Moves between points:
s675 ba s237
s675 fu s671
s675 pe s478
s675 bu s842
s675 ku s496
s737 ba s351
s737 fu s478
s737 bu s256
s737 ku s717
s960 ba s483
s960 ro s671
s960 pe s467
s960 bu s216
s960 ku s237
s61 fu s267
s61 ro s576
s61 pe s806
s752 fu s217
s752 ro s670
s752 ku s806
s976 ba s67
s976 fu s351
s976 ro s717
s976 bu s61
s237 ba s974
s237 fu s960
s237 ro s675
s237 pe s360
s237 bu s570
s237 ku s151
s267 fu s929
s267 ro s256
s267 pe s752
s267 ku s61
s217 fu s511
s217 ro s945
s217 ku s752
s425 fu s683
s425 ro s650
s425 pe s61
s717 ba s976
s717 fu s737
s717 bu s576
s360 ba s945
s360 fu s467
s360 ro s478
s360 bu s929
s360 ku s351
s42 ba s216
s42 ro s470
s42 pe s483
s42 ku s842
s671 ba s960
s671 pe s905
s671 bu s42
s671 ku s675
s63 ba s842
s63 fu s470
s63 ro s15
s63 pe s237
s63 ku s805
s467 ba s856
s467 ro s905
s467 bu s196
s467 ku s360
s152 ba s805
s152 fu s15
s152 pe s496
s152 ku s901
s670 ba s752
s670 fu s945
s670 ro s351
s670 ku s67
s901 ba s565
s901 fu s152
s901 pe s497
s806 fu s752
s806 ro s67
s842 ba s570
s842 fu s42
s842 ro s63
s842 pe s974
s842 ku s750
s683 fu s570
s683 ro s750
s683 pe s267
s683 ku s425
s650 ba s425
s650 fu s750
s650 ro s565
s650 pe s576
s351 ba s670
s351 fu s360
s351 ro s737
s351 bu s267
s351 ku s976
s511 ro s856
s511 ku s217
s478 ba s360
s478 fu s905
s478 bu s974
s478 ku s737
s496 ba s151
s496 fu s675
s496 pe s737
s496 bu s750
s496 ku s497
s576 ba s61
s576 fu s256
s576 ro s726
s576 pe s67
s256 ba s267
s256 fu s974
s256 ro s151
s256 pe s670
s256 ku s576
s151 ba s256
s151 fu s237
s151 ro s496
s151 pe s351
s151 bu s683
s151 ku s726
s929 fu s196
s929 ro s974
s929 pe s217
s929 ku s267
s945 ba s217
s945 fu s856
s945 ro s360
s945 ku s670
s15 ba s63
s15 fu s136
s15 pe s675
s15 ku s152
s497 ba s726
s497 fu s496
s497 pe s717
s497 bu s650
s856 ba s511
s856 ro s467
s856 ku s945
s565 ba s650
s565 fu s805
s565 ro s901
s565 pe s726
s470 ba s42
s470 ro s136
s470 pe s960
s470 ku s63
s216 ro s42
s216 pe s196
s216 ku s570
s196 ro s483
s196 pe s511
s196 ku s929
s67 ba s806
s67 fu s670
s67 ro s976
s805 ba s750
s805 fu s63
s805 ro s152
s805 pe s151
s805 ku s565
s726 ba s576
s726 fu s151
s726 ro s497
s726 pe s976
s726 bu s425
s750 ba s683
s750 fu s842
s750 ro s805
s750 pe s256
s750 ku s650
s570 fu s216
s570 ro s842
s570 pe s929
s570 ku s683
s905 ba s467
s905 bu s483
s905 ku s478
s136 ba s470
s136 pe s671
s136 ku s15
s974 ba s929
s974 fu s483
s974 ro s237
s974 pe s945
s974 ku s256
s483 ba s196
s483 ro s960
s483 pe s856
s483 ku s974

The rows follow the links: the fewer symbols apart two points are, the more alike their rows tend to be.

Point, then a row for it; each showing differs a little:
s671: -85	92	-382	213	136	-227	386	-23	454	-27	-83	50	378	-255	333	555	87	-72	-134	174	-237	-58	-382	-391	-1	249	-40	-356	64	230	31	-520	-17	-320	-16	-95	7	153	353	-494	44	68	542	-196	-193	382	-16	83	-7	554	-46	135	-185	-12	-549	50	338	59	168	-452	-320	-211	-508	-12
s842: 53	-1244	-151	-173	-12	213	-266	64	153	-577	-264	-27	-210	234	18	255	-758	170	99	-223	161	596	-252	188	-76	-165	-72	-58	-291	-281	-95	-141	191	189	223	-408	-20	-146	-267	219	82	336	43	75	223	-184	21	176	66	192	-11	-182	-177	-352	225	410	-124	96	-184	-356	209	-331	-238	25
s136: -140	-899	-256	134	227	-226	247	46	267	-387	-262	-35	359	-193	263	422	-419	-2	-189	147	-181	405	-321	-282	77	188	-61	-251	-204	144	120	-405	72	-325	239	-315	100	85	371	-177	39	212	431	-249	-70	259	-93	195	-46	451	-12	121	-250	-161	-456	302	317	23	95	-393	-303	-212	-492	-4
s497: 36	-32	304	211	195	-274	337	-38	-412	-7	-28	66	442	-204	-359	-537	132	22	-211	147	-185	33	406	-380	21	233	-17	261	-14	202	67	319	-36	-341	-5	94	54	159	457	402	-10	-43	-74	-166	-154	420	7	40	-19	-684	153	146	475	31	-387	-14	432	-54	179	615	-352	504	525	39
s216: -102	-855	-199	94	-218	156	266	-296	352	-398	-289	113	-217	-142	349	431	-538	-252	179	167	-39	380	-320	225	200	-249	171	-349	-192	165	-3	-438	-97	312	139	-423	184	71	-190	-93	-122	287	124	190	-170	-236	92	318	-48	559	-24	147	-420	-258	234	233	-378	-29	211	-326	233	-151	-428	146
s496: -41	11	107	-268	306	-410	-449	6	-367	-51	104	-7	542	282	-88	-325	69	-109	-372	-239	48	-45	165	-507	66	400	15	261	-43	-338	-190	299	-14	-544	-23	-25	104	-158	690	227	16	-67	161	-363	220	587	21	-132	22	-277	-13	-214	326	-5	-618	-20	581	-82	-104	158	-531	-11	233	14
s974: 148	4	-134	-325	-141	186	-532	174	334	-34	175	-96	-396	502	157	394	-125	237	218	-398	305	11	-201	371	-132	-118	-205	-15	-58	-392	-247	-247	89	380	-59	-65	-150	-328	-368	-291	146	-89	57	206	295	-458	-14	-193	110	354	185	-316	-427	-13	359	49	-301	167	-266	-583	377	-438	-408	-153
s717: 0	901	197	76	114	-199	195	9	-370	396	210	81	299	-174	-278	-544	558	10	-121	121	-170	-392	342	-294	-69	183	-44	185	239	256	87	240	-76	-267	-233	307	-97	146	372	69	-52	-193	-115	-172	-143	324	7	-143	-51	-392	-62	65	420	257	-264	-222	340	-20	134	499	-238	342	479	-40
s360: 107	1242	-135	-167	52	-81	-326	235	104	470	452	-116	152	223	89	193	557	184	-109	-189	65	-671	-171	-187	-250	64	-252	67	219	-164	-79	-105	2	-110	-221	329	-291	-160	71	-420	285	-311	198	-39	183	35	-15	-476	66	138	163	-144	-124	289	-207	-305	246	122	-127	-276	-98	-170	-207	-78
s683: -126	-1063	81	-203	-194	178	-283	-284	-92	-516	-269	219	-226	135	-19	-122	-578	-256	283	-99	187	486	88	247	273	-239	278	-34	-212	-109	-24	186	-209	293	198	-278	237	-134	-313	498	-166	207	-299	107	140	-227	-19	194	-153	-80	-99	-227	-4	-333	394	235	-435	-137	-83	34	225	6	185	150

Each walk starts at a row. The symbols on each line, taken left to right, move it on to the next point.
Each answer is a row, close to the row of the point it stands for.
start 63	917	232	123	109	-67	250	161	-499	431	113	-59	64	-123	-332	-391	572	131	-98	130	-165	-555	303	-133	-177	122	-206	319	290	231	-20	295	56	-69	-207	287	-240	167	103	76	122	-230	-226	-35	-179	91	19	-146	228	-505	9	79	347	308	-109	-208	163	100	52	554	-70	340	430	-128
fu ro fu fu ba
111	918	-141	167	71	-101	231	264	420	331	176	-55	145	-180	222	423	541	204	-82	154	-148	-424	-280	-108	-201	112	-187	-141	280	228	155	-534	52	-102	-225	257	-109	144	39	-694	204	-232	349	-95	-128	135	-42	-169	102	403	97	149	-286	231	-88	-210	208	117	113	-385	-77	-220	-377	-31
bu ro pe ro ku ba
47	1186	-104	-208	-77	89	-267	67	225	498	467	-81	-220	314	114	181	565	125	69	-226	188	-585	-96	205	-96	-129	-52	-118	360	-197	-138	-48	31	237	-238	294	-150	-133	-270	-494	120	-288	61	140	182	-175	-18	-413	31	129	22	-208	-164	292	166	-322	-219	45	-88	-272	179	-201	-188	-25
start 99	1249	133	-142	20	-80	-279	154	-161	563	453	-90	131	180	-160	-129	720	221	-108	-175	127	-562	177	-77	-365	190	-168	335	254	-194	-24	199	35	-117	-235	391	-161	-207	80	-137	137	-303	-62	-83	154	173	-17	-365	139	-320	89	-168	153	336	-36	-287	244	111	-119	98	-167	-20	201	-176
bu fu ku fu ku ro
205	-11	251	-270	-176	173	-553	151	-315	-36	107	-184	-381	430	-297	-327	-108	218	168	-427	296	36	282	328	-253	-174	-186	344	-34	-459	-170	464	188	362	-39	79	-168	-254	-445	386	213	-60	-464	216	271	-394	3	-245	97	-478	72	-388	116	-48	468	-14	-312	12	-223	229	299	17	353	-104
ku fu ku fu ba pe ro
134	1167	67	-91	-197	111	-297	197	-116	555	322	-109	-241	240	-138	-165	578	128	97	-225	133	-636	143	163	-129	-121	-53	161	263	-135	-122	216	-22	140	-235	283	-152	-113	-256	-174	69	-338	-161	179	74	-169	-6	-355	64	-221	47	-138	-1	307	215	-407	-113	55	-58	173	240	134	172	-121
start 21	-1140	79	-132	88	-159	-305	286	-191	-513	-197	-90	181	212	-266	-218	-540	180	-110	-234	213	536	118	-131	-313	147	-180	254	-299	-157	-65	227	274	-50	293	-311	-207	-105	196	509	215	238	-37	-20	187	128	-33	246	119	-297	34	-206	216	-335	-93	295	269	182	-158	-23	-139	-89	247	-120
pe ro ba ba ro
241	29	128	-277	102	-164	-560	409	-349	100	154	-250	275	433	-282	-334	50	346	-148	-419	102	-53	236	-272	-468	229	-367	540	15	-339	-216	475	357	-180	-41	59	-310	-196	261	251	429	-110	-83	-131	266	179	18	-182	279	-493	144	-377	286	17	-238	-66	403	263	-222	242	-247	87	353	-220
fu ku fu ba ro ro ku ba fu
275	8	-279	-263	118	-157	-541	392	366	82	135	-195	261	456	105	341	35	360	-163	-361	244	13	-284	-322	-444	306	-419	-16	-16	-410	-101	-142	259	-167	-33	-92	-314	-248	223	-331	410	-69	420	-240	339	120	-44	-136	375	214	228	-298	-196	-72	-284	-32	415	117	-168	-566	-181	-431	-411	-131
start -124	-1022	-88	-181	-218	240	-226	-360	125	-473	-162	173	-312	164	163	245	-553	-145	163	-62	200	519	-69	229	272	-253	250	-262	-263	-155	-55	-89	-134	325	194	-325	295	-147	-252	170	-191	224	5	186	65	-349	64	231	-216	219	-100	-174	-207	-227	290	263	-416	-95	-153	-225	291	-179	-140	222
fu ro ku pe ba fu pe ku
-126	1002	-98	-167	-217	217	-321	-163	180	465	306	121	-215	173	177	136	419	-206	49	-212	259	-537	-174	339	308	-281	201	-343	281	-146	-176	-151	-241	317	-143	265	81	-116	-286	-379	-267	-272	-80	252	71	-306	-36	-258	-134	261	-149	-115	-188	202	304	-193	-365	-153	-220	-283	192	-309	-83	179
ku ku fu fu fu
-68	822	-198	209	-139	129	166	-217	362	321	185	195	-273	-216	300	463	352	-153	81	104	1	-447	-350	230	235	-200	175	-294	198	165	69	-277	-237	194	-177	181	148	139	-266	-512	-213	-110	159	108	-33	-282	18	-170	-107	523	-45	65	-325	230	289	-226	-357	-145	128	-364	201	-253	-437	147
start -54	-875	218	71	100	-171	198	16	-337	-395	-231	-64	420	-186	-280	-352	-301	-104	-232	196	-277	461	312	-336	48	126	-2	243	-290	155	-64	358	137	-235	161	-221	59	76	336	629	57	251	-159	-160	-145	248	-14	243	-9	-463	4	84	354	-161	-299	230	291	14	22	538	-303	328	396	10
ba pe fu ku
155	67	290	207	87	-127	337	265	-566	66	-119	-92	141	-208	-474	-490	47	255	-55	266	-182	2	388	-141	-181	151	-234	571	-11	156	149	414	188	-148	8	111	-115	183	57	546	166	14	-277	-34	-252	142	-32	141	122	-616	93	264	443	10	-56	-64	340	77	144	733	-43	533	578	-145
ro ba ro fu ku bu
50	-839	212	74	-33	-8	308	106	-453	-343	-355	-111	-167	-180	-321	-499	-514	25	73	165	-66	445	318	83	-42	-50	-86	303	-224	115	51	318	56	146	173	-206	-26	120	-103	690	140	247	-371	155	-170	-208	6	345	76	-460	66	88	250	-263	230	141	-145	56	141	522	139	376	456	-97
start 131	1014	300	27	-144	91	336	81	-409	392	226	-27	-199	-212	-280	-491	518	127	54	175	-78	-424	295	75	-112	-58	-107	335	265	175	98	266	-52	93	-264	290	-150	156	-217	84	85	-234	-344	94	-141	-223	2	-157	78	-507	11	179	307	273	201	-245	-169	50	128	550	131	425	464	31
fu ba ro ku ba
-206	910	218	82	-93	183	198	-186	-439	362	143	79	-301	-238	-243	-446	405	-205	39	34	-12	-400	270	383	164	-304	195	102	314	61	48	307	-308	261	-179	447	179	94	-330	148	-225	-201	-482	160	-111	-258	36	-125	-154	-422	-120	164	239	224	353	-239	-333	-147	149	492	181	393	503	134
ro ba fu ku fu ro ba
-160	952	100	-156	-221	189	-184	-222	-140	395	372	255	-319	270	103	-195	505	-247	259	-203	255	-572	72	349	321	-285	258	-100	254	-176	-206	255	-261	262	-196	269	143	-173	-258	-84	-216	-188	-279	173	99	-272	-43	-398	-141	-146	-101	-168	-49	332	315	-234	-402	-92	-109	122	166	23	154	228
start 87	947	-303	245	-89	71	149	46	478	437	203	9	-166	-294	204	433	426	148	75	109	-46	-487	-315	114	-103	-73	-41	-282	265	202	173	-430	47	131	-105	96	-145	206	-184	-751	122	-126	180	58	-127	-119	-2	-33	57	441	-40	155	-325	230	93	-333	-103	22	86	-441	202	-229	-413	-10
ku ku ro fu ro ku
-82	1046	37	-168	205	-214	-279	9	-41	423	342	-70	403	228	-74	-171	686	-67	-218	-239	-26	-570	206	-388	3	274	30	90	337	-145	-75	258	-71	-263	-187	365	-64	-130	401	-143	-31	-298	117	-180	153	387	38	-387	8	-235	-31	-155	195	348	-334	-318	428	-1	-163	63	-319	0	213	67
bu ro ba fu ro ro
-96	-7	-246	-179	284	-329	-357	-22	203	-70	119	8	614	297	179	294	188	-91	-327	-257	-7	78	-146	-482	21	325	28	-245	0	-354	-192	-174	-130	-484	-26	-40	63	-243	579	-257	-14	20	426	-289	161	508	-46	-177	-44	216	-50	-226	-2	-82	-614	36	547	-50	-141	-465	-451	-394	-269	-16
start 182	62	-413	177	152	-67	271	251	523	42	-128	-56	140	-355	237	645	25	272	-108	208	-141	27	-538	-170	-243	212	-239	-220	30	146	110	-562	248	-99	63	-144	-185	257	102	-516	183	53	502	-123	-189	222	-58	44	129	626	105	181	-315	-41	-244	-1	291	120	94	-589	-128	-330	-627	-167
ro ba ba ba ro
131	25	-372	141	-167	195	245	53	594	-36	-76	2	-234	-228	284	741	24	185	61	218	-86	-3	-484	217	-125	-91	-143	-351	-62	172	98	-653	22	158	-114	-59	-170	273	-258	-528	102	-39	317	148	-229	-183	73	208	110	661	20	176	-582	36	113	6	-162	16	138	-577	280	-358	-667	-25
pe ro ro ba ro
-19	896	-263	88	157	-152	182	45	349	401	238	-46	330	-187	275	468	530	-65	-262	199	-156	-383	-288	-287	72	167	-61	-324	160	183	159	-355	-55	-273	-256	200	-32	121	386	-650	-33	-143	387	-158	-92	299	-26	-161	-43	500	-13	115	-170	230	-436	-291	290	-71	167	-450	-244	-241	-402	93
start -108	28	-258	182	-20	167	292	-272	433	1	-114	261	-355	-221	401	572	-137	-212	138	169	-12	54	-362	306	272	-282	311	-538	-22	212	121	-569	-202	221	25	-84	199	119	-308	-475	-235	27	169	133	-191	-258	46	78	-179	615	-102	154	-451	60	310	49	-354	-134	180	-461	242	-216	-494	170
ro ro ku ro pe ba ro
-117	1051	-114	-150	235	-203	-203	22	227	505	357	-15	408	101	158	159	709	-18	-116	-134	5	-553	-177	-328	82	65	30	-130	255	-313	-86	-93	-64	-318	-248	291	-121	-111	418	-385	50	-272	315	-179	128	313	-93	-332	-26	155	-28	-162	-15	274	-473	-309	299	-84	-164	-220	-360	-244	-186	83
bu ku ro pe ku fu fu bu
-123	39	-136	-235	-265	215	-390	-344	200	33	99	298	-356	297	253	267	-81	-337	235	-267	244	-96	-245	467	491	-517	370	-398	118	-142	-161	-103	-326	403	3	-33	256	-211	-451	-247	-390	-10	-102	326	124	-429	-68	-107	-175	340	-209	-265	-293	-67	383	15	-612	-204	-168	-326	366	-227	-215	224
